Below is a small trained network, with its code and all its weights. Each question gives an input and a class and asks what happens when units are switched off, that is, made to give their printed mean instead of their output.

import numpy as np


def w(rows, s, z=0):
    codes = np.array(rows[::2]) - 128.0
    scale = np.full(codes.shape[1], s)
    scale[-1] = z or s
    return codes * scale


def f(y):
    return np.maximum(y, 0)


def log_softmax(a):
    a = a - a.max(-1, keepdims=True)
    return a - np.log(np.exp(a).sum(-1, keepdims=True))


def net(x, mask):
    res = np.array(x, float).reshape(1, 2) / 4 @ E
    y = f(res @ A[0][:, :-1].T + A[0][:, -1])
    res = res + np.where(mask, y, B[0][:, -1]) @ B[0][:, :-1]
    return log_softmax(res[-1] @ U[:, :-1].T + U[:, -1])


A, B = {}, {}
E = w([
[175,90,71,163,213,129,178,164,135,34,182],'x0',
[1,128,150,101,190,187,150,149,78,86,63],'x1',
],0.0099)
A[0] = w([
[135,157,165,78,79,104,43,87,95,181,59,87],'N0',
[38,128,161,79,188,248,155,158,40,119,82,91],'N1',
[92,152,202,81,65,122,43,41,152,255,89,71],'N2',
[239,130,106,155,73,29,92,98,216,182,189,104],'N3',
[109,144,129,95,92,125,122,110,102,177,114,254],'N4',
[183,47,4,173,212,113,214,173,147,35,192,62],'N5',
[159,72,93,153,172,155,168,145,125,67,143,163],'N6',
],0.0067,0.011)
B[0] = w([
[217,169,189,151,97,133,225,203,140,95,71,181],'N0',
[136,68,112,148,191,210,201,125,46,45,165,203],'N1',
[193,197,211,129,73,132,214,219,131,85,65,209],'N2',
[100,12,119,161,222,253,199,81,9,50,140,232],'N3',
[187,97,14,23,176,47,63,102,195,114,91,245],'N4',
[178,173,219,119,61,89,211,206,154,119,27,223],'N5',
[191,164,126,85,97,83,101,135,169,140,111,203],'N6',
],0.0081,0.012)
U = w([
[132,87,107,130,168,207,148,115,29,101,127,110],'0',
[147,203,192,121,96,87,151,177,172,122,99,63],'1',
[138,122,7,98,159,46,82,106,209,132,122,254],'2',
[118,137,138,152,110,128,108,109,125,147,149,94],'3',
[112,143,132,166,109,138,97,102,131,146,162,92],'4',
[117,139,143,139,122,126,103,107,119,177,140,101],'5',
[99,160,135,165,121,137,102,116,121,171,155,93],'6',
[100,151,129,146,119,144,88,122,127,174,145,92],'7',
],0.016,0.0087)

Each question gives the input, the list of numbers given to net, and the class t.
The units are the neurons (one row each of A and B). Each row of codes is followed by its name. A weight is (code - 128) times the scale printed after its matrix; where a second scale follows, it is the last column's (A, B and U).
mask holds one flag per neuron, in row order. A switched-off neuron (its flag False) gives its mean, the last column of its row in B, instead of its output. The means were averaged over made-up inputs and are rounded, as every weight is.
A unit's drop is (log p(t) with every unit on - log p(t) with that unit switched off) / (log p(t) with every unit on - log p(t) with every unit switched off).
The circuit of an input: a set's keep is (log p(t) with only the set's units on - log p(t) with every unit switched off) / (log p(t) with every unit on - log p(t) with every unit switched off). Starting from all 7 units, units are removed one at a time, each time the one whose removal leaves the highest keep (on an exact tie, the one counted first), for as long as the keep stays at least 0.8.
units of the circuit, in order: the units of the circuit, biggest drop first
most important unit: the unit with the biggest drop
top k neurons: the k neurons with the biggest drops, biggest first
drop of u: that unit's drop, to one decimal
input [8,-7], class 1: units of the circuit, in order => (N5)
input [6,-6], class 0: top 3 neurons => (N3 N2 N0)
input [-3,-2], class 2: units of the circuit, in order => (N5 N4)
input [-4,-4], class 0: top 2 neurons => (N3 N5)
input [8,7], class 1: top 3 neurons => (N5 N3 N6)
input [2,-3], class 2: top 2 neurons => (N1 N2)
input [-5,-6], class 0: top 2 neurons => (N3 N5)
input [5,-6], class 0: top 2 neurons => (N3 N2)
input [5,-3], class 1: top 2 neurons => (N5 N4)
input [-2,-2], class 2: top 2 neurons => (N1 N5)
input [0,-4], class 0: top 2 neurons => (N3 N6)
input [6,5], class 1: top 3 neurons => (N3 N5 N6)
input [-3,-3], class 2: top 3 neurons => (N1 N5 N4)
input [0,2], class 2: most important unit => N3
input [-1,-7], class 0: drop of N3 => 1.6
input [3,-8], class 0: drop of N1 => 0.0
input [8,-3], class 1: drop of N5 => 0.6
